Each row has a name. Each question is about the rows just above it.

Columns, left to right: M V E T
J841: [ 30.1  82.8 -66.8  32.7]
J696: [ 14.5  47.1 -24.2   2.0]
J667: [-22.8  50.4 -45.8 -34.5]
[47.1 50.4] is in which column, read top down? -> V
Which column holds [32.7  2.0] top down? -> T
Which column holds [30.1 14.5] top down? -> M
Which column holds [  2.0 -34.5] top down? -> T

Columns, left to right: C X Q Z
J146: [-38.7  69.1 -35.7 -24.3]
J528: [ -1.8 -32.5  -1.1  -1.3]
J841: [ 26.2  69.1 -35.7 -24.3]
J228: [ -2.1 -31.9 -18.0  22.1]
J663: [-44.3  79.8 -41.3 -26.7]
J667: [ -5.9 -32.3 -23.8  22.7]
J291: [ -1.8 -32.5 -17.4  21.8]
[-24.3  -1.3] is in which column, read top down? -> Z
Which column holds this, read top down? [ -1.3 -24.3  22.1 -26.7] -> Z
Which column holds [-32.5  69.1 -31.9  79.8 -32.3 -32.5] top down? -> X
Which column holds this, read top down? [ 69.1 -32.5  69.1 -31.9  79.8 -32.3] -> X

Columns, left to right: A D J G S L
J146: [ 39.0 -13.3   5.9  -8.7  15.1 -21.0]
J841: [ 35.0 -26.9  22.9 -18.2  12.0 -14.4]
J681: [ 28.1 -52.0  47.3 -36.0  -6.6  -8.6]
J667: [ 28.1 -52.0  47.3 -36.0   6.3  -8.6]
J154: [-35.3 -21.0  49.7 -13.1 -13.9  41.9]
J663: [-57.1  69.8 -21.7  53.4  -7.5  52.5]
[-21.0 -14.4  -8.6  -8.6  41.9] is in which column, read top down? -> L
[ 15.1  12.0  -6.6   6.3 -13.9] is in which column, read top down? -> S
Which column holds [ 47.3  47.3  49.7 -21.7] top down? -> J
Which column holds this, read top down? [22.9 47.3] -> J
Which column holds this, read top down? [-14.4  -8.6  -8.6  41.9] -> L
Which column holds this, read top down? [15.1 12.0 -6.6  6.3] -> S

Columns, left to right: K Y B U P N W
J696: [ 28.1 -64.9 -57.5 -65.2  14.6 -22.6  -4.4]
J146: [-64.6  -0.3  50.7 -57.1  36.0   5.7 -56.3]
J663: [ 28.8  44.5 -27.9 -41.3  56.1  53.9   4.7]
J228: [60.9 35.2 15.8 -4.7 -9.4 28.6 23.0]
J447: [ 45.0 -46.3  39.0 -30.6   3.0  59.9 -38.7]
J841: [-34.5 -45.1 -63.4  25.1   7.9  37.3  43.4]
[-64.9  -0.3  44.5  35.2 -46.3] is in which column, read top down? -> Y
Which column holds [-22.6   5.7  53.9  28.6  59.9] top down? -> N
[36.0 56.1 -9.4] is in which column, read top down? -> P
Which column holds [-9.4  3.0  7.9] top down? -> P

Columns, left to right: Nor rit Kib vipa zezes gagoz Kek Moduz
J663: [-35.2  31.6 -31.8   3.1  -5.9  19.4  33.8  -8.3]
J146: [-28.5  56.5  19.3   4.8  -9.5  18.0  31.1  14.6]
J696: [-27.1  65.7  34.1  -5.0  -3.8   3.9  11.1   4.6]
J228: [-49.0   8.0  -1.4   3.0 -26.9   4.2 -27.4  28.0]
J528: [-41.7  13.4 -36.3   1.3 -11.1  13.5  12.3  -9.0]
J841: [-42.6   2.7 -26.8   2.5 -14.3  10.4   0.6  -9.9]
J154: [-32.6  -3.9   6.4  15.0   4.0  -7.2  23.3 -14.6]
J447: [-29.8  -5.6  18.8   0.3  20.9 -11.0  27.2 -18.6]
J667: [-41.2 -11.3   5.4  -7.8  -3.9  -6.5  -5.3  -1.7]
J488: [-27.1  65.7  34.1  -5.0  -3.8  28.5   8.6 -13.6]
J291: [-34.1  -7.4  16.9  -3.0   1.2 -10.3  12.8 -14.9]
Which column holds this, read top down? [-26.9 -11.1 -14.3   4.0] -> zezes
Which column holds [ 11.1 -27.4  12.3] top down? -> Kek
Which column holds [ 3.1  4.8 -5.0  3.0] top down? -> vipa
Which column holds this, read top down? [12.3  0.6 23.3 27.2] -> Kek
Which column holds this, read top down? [  4.6  28.0  -9.0  -9.9 -14.6] -> Moduz

Columns, left to right: fuf danor sezat nofi sope
J667: [-26.4 -36.2 -16.0  -5.7  40.0]
J291: [  4.0  -7.2  -0.4 -54.7   0.5]
J447: [-32.5 -26.4  -5.8  28.9 -24.6]
J488: [ 13.2 -39.7   2.2   6.1  33.7]
J154: [-29.2   9.6  -2.6 -41.0  45.8]
J681: [-33.7  21.7  -6.8 -40.7 -30.7]
J228: [-39.4  22.2  -6.6  54.1  49.0]
J663: [11.2 17.0  4.3 73.0 54.2]
J696: [-28.6  -1.5   8.4 -23.1 -51.5]
J841: [ 4.0 -7.2 -0.4 25.1 -8.8]
J146: [ 17.7  10.7 -15.7  69.3  55.2]
[ -0.4  -5.8   2.2  -2.6  -6.8  -6.6   4.3   8.4  -0.4 -15.7] is in which column, read top down? -> sezat
Which column holds this, read top down? [ 33.7  45.8 -30.7  49.0  54.2 -51.5] -> sope
[ -5.7 -54.7  28.9] is in which column, read top down? -> nofi
Which column holds [  0.5 -24.6  33.7  45.8 -30.7] top down? -> sope
Which column holds this, read top down? [-39.7   9.6  21.7  22.2  17.0  -1.5] -> danor

